Below is a small trained network, with its code and all its weights. Each question gives an input and a class and asks what happens when units are switched off, that is, made to give their printed mean instead of their output.

import numpy as np


def w(rows, s, z=0):
    codes = np.array(rows[::2]) - 128.0
    scale = np.full(codes.shape[1], s)
    scale[-1] = z or s
    return codes * scale


def f(y):
    return y / 2 * (1 + np.tanh(0.7978845608 * (y + 0.044715 * y**3)))


def log_softmax(a):
    a = a - a.max(-1, keepdims=True)
    return a - np.log(np.exp(a).sum(-1, keepdims=True))


def net(x, mask):
    res = np.array(x, float).reshape(1, 6) / 4 @ E
    y = f(res @ A[0][:, :-1].T + A[0][:, -1])
    res = res + np.where(mask, y, B[0][:, -1]) @ B[0][:, :-1]
    return log_softmax(res[-1] @ U[:, :-1].T + U[:, -1])


A, B = {}, {}
E = w([
[138,70,44,115,154,250,124,91,145,135],'x0',
[130,131,123,131,118,129,132,131,121,128],'x1',
[235,82,126,92,89,93,151,194,207,157],'x2',
[153,84,143,195,194,109,241,107,80,136],'x3',
[126,121,132,125,135,124,122,124,131,126],'x4',
[126,124,129,127,132,128,125,135,125,128],'x5',
],0.011)
A[0] = w([
[147,78,137,169,189,105,249,109,85,136,167],'neuron 0',
[72,163,131,137,141,118,112,101,77,127,255],'neuron 1',
[151,59,110,150,172,174,201,101,105,139,75],'neuron 2',
[128,136,181,161,144,25,192,145,89,121,117],'neuron 3',
[73,121,100,139,162,236,116,85,91,129,172],'neuron 4',
[135,111,62,99,110,246,62,126,163,131,149],'neuron 5',
[247,54,111,96,86,83,157,188,215,138,170],'neuron 6',
[177,88,105,99,129,172,154,161,180,134,89],'neuron 7',
[123,117,108,133,110,156,114,130,143,129,90],'neuron 8',
[139,60,83,138,148,222,173,109,129,134,95],'neuron 9',
[107,220,151,109,91,61,66,161,141,136,213],'neuron 10',
[89,132,134,164,153,140,151,116,88,128,149],'neuron 11',
],0.015,0.0074)
B[0] = w([
[131,152,81,198,182,97,214,98,62,128,219],'neuron 0',
[146,205,170,187,123,202,42,93,98,42,183],'neuron 1',
[134,63,121,184,130,94,134,168,137,43,182],'neuron 2',
[104,210,108,161,139,123,184,70,100,221,206],'neuron 3',
[130,151,20,26,108,84,155,129,164,124,200],'neuron 4',
[107,114,91,98,107,237,130,52,142,198,221],'neuron 5',
[127,65,194,119,117,46,137,180,148,252,251],'neuron 6',
[100,67,196,194,134,196,117,127,126,121,182],'neuron 7',
[118,97,130,136,129,132,149,117,116,157,142],'neuron 8',
[144,24,101,144,134,119,113,169,138,61,190],'neuron 9',
[153,163,205,91,123,87,70,218,145,48,207],'neuron 10',
[136,125,156,79,177,142,163,115,49,101,164],'neuron 11',
],0.022,0.026)
U = w([
[168,185,169,129,99,159,26,166,126,13,250],'0',
[172,121,206,37,92,51,98,234,163,141,183],'1',
[112,153,54,31,66,195,103,60,163,124,177],'2',
[98,44,158,104,82,206,107,95,137,237,103],'3',
[126,208,128,161,177,164,167,41,38,114,142],'4',
[115,148,126,168,145,47,199,108,96,255,45],'5',
[176,92,33,103,165,98,174,133,89,23,94],'6',
[143,6,124,222,149,95,161,210,133,108,17],'7',
],0.0056,0.0025)

Each question gives the input, the list of numbers given to net, and the class t.
The units are the neurons (one row each of A and B). Each row of codes is followed by its name. A weight is (code - 128) times the scale printed after its matrix; where a second scale follows, it is the last column's (A, B and U).
mask holds one flag per neuron, in row order. A switched-off neuron (its flag False) gives its mean, the last column of its row in B, instead of its output. The means were averaged over made-up inputs and are rounded, as every weight is.
A unit's drop is (log p(t) with every unit on - log p(t) with that unit switched off) / (log p(t) with every unit on - log p(t) with every unit switched off).
unit that matters most: the unit with the biggest drop
k most important neurons: the k neurons with the biggest drops, biggest first
drop when u is switched off: that unit's drop, to one decimal
input [8,6,-1,-4,-7,5], class 2: most important neuron : neuron 4
input [7,-7,-3,0,1,-2], class 2: 2 most important neurons : neuron 5; neuron 0
input [0,7,6,-5,1,-7], class 1: 3 most important neurons : neuron 10; neuron 6; neuron 3
input [0,3,4,-6,3,-1], class 1: 2 most important neurons : neuron 10; neuron 3
input [-5,3,8,0,6,1], class 1: 2 most important neurons : neuron 10; neuron 0
input [-3,-6,0,0,-2,-5], class 0: 2 most important neurons : neuron 6; neuron 0
input [4,-1,1,6,6,-1], class 7: 2 most important neurons : neuron 2; neuron 9
input [0,-4,3,-8,-7,-3], class 1: 2 most important neurons : neuron 10; neuron 3
input [4,-6,3,0,-2,-4], class 3: 3 most important neurons : neuron 5; neuron 0; neuron 10
input [-2,6,1,0,-8,-8], class 1: 2 most important neurons : neuron 0; neuron 5
input [2,8,5,7,0,2], class 7: drop when neuron 2 is switched off : 0.7
input [8,6,-3,-4,7,6], class 2: drop when neuron 4 is switched off : 0.1
input [3,-3,8,-8,7,4], class 3: drop when neuron 5 is switched off : 2.1
input [1,0,8,-3,7,0], class 3: unit that matters most : neuron 7
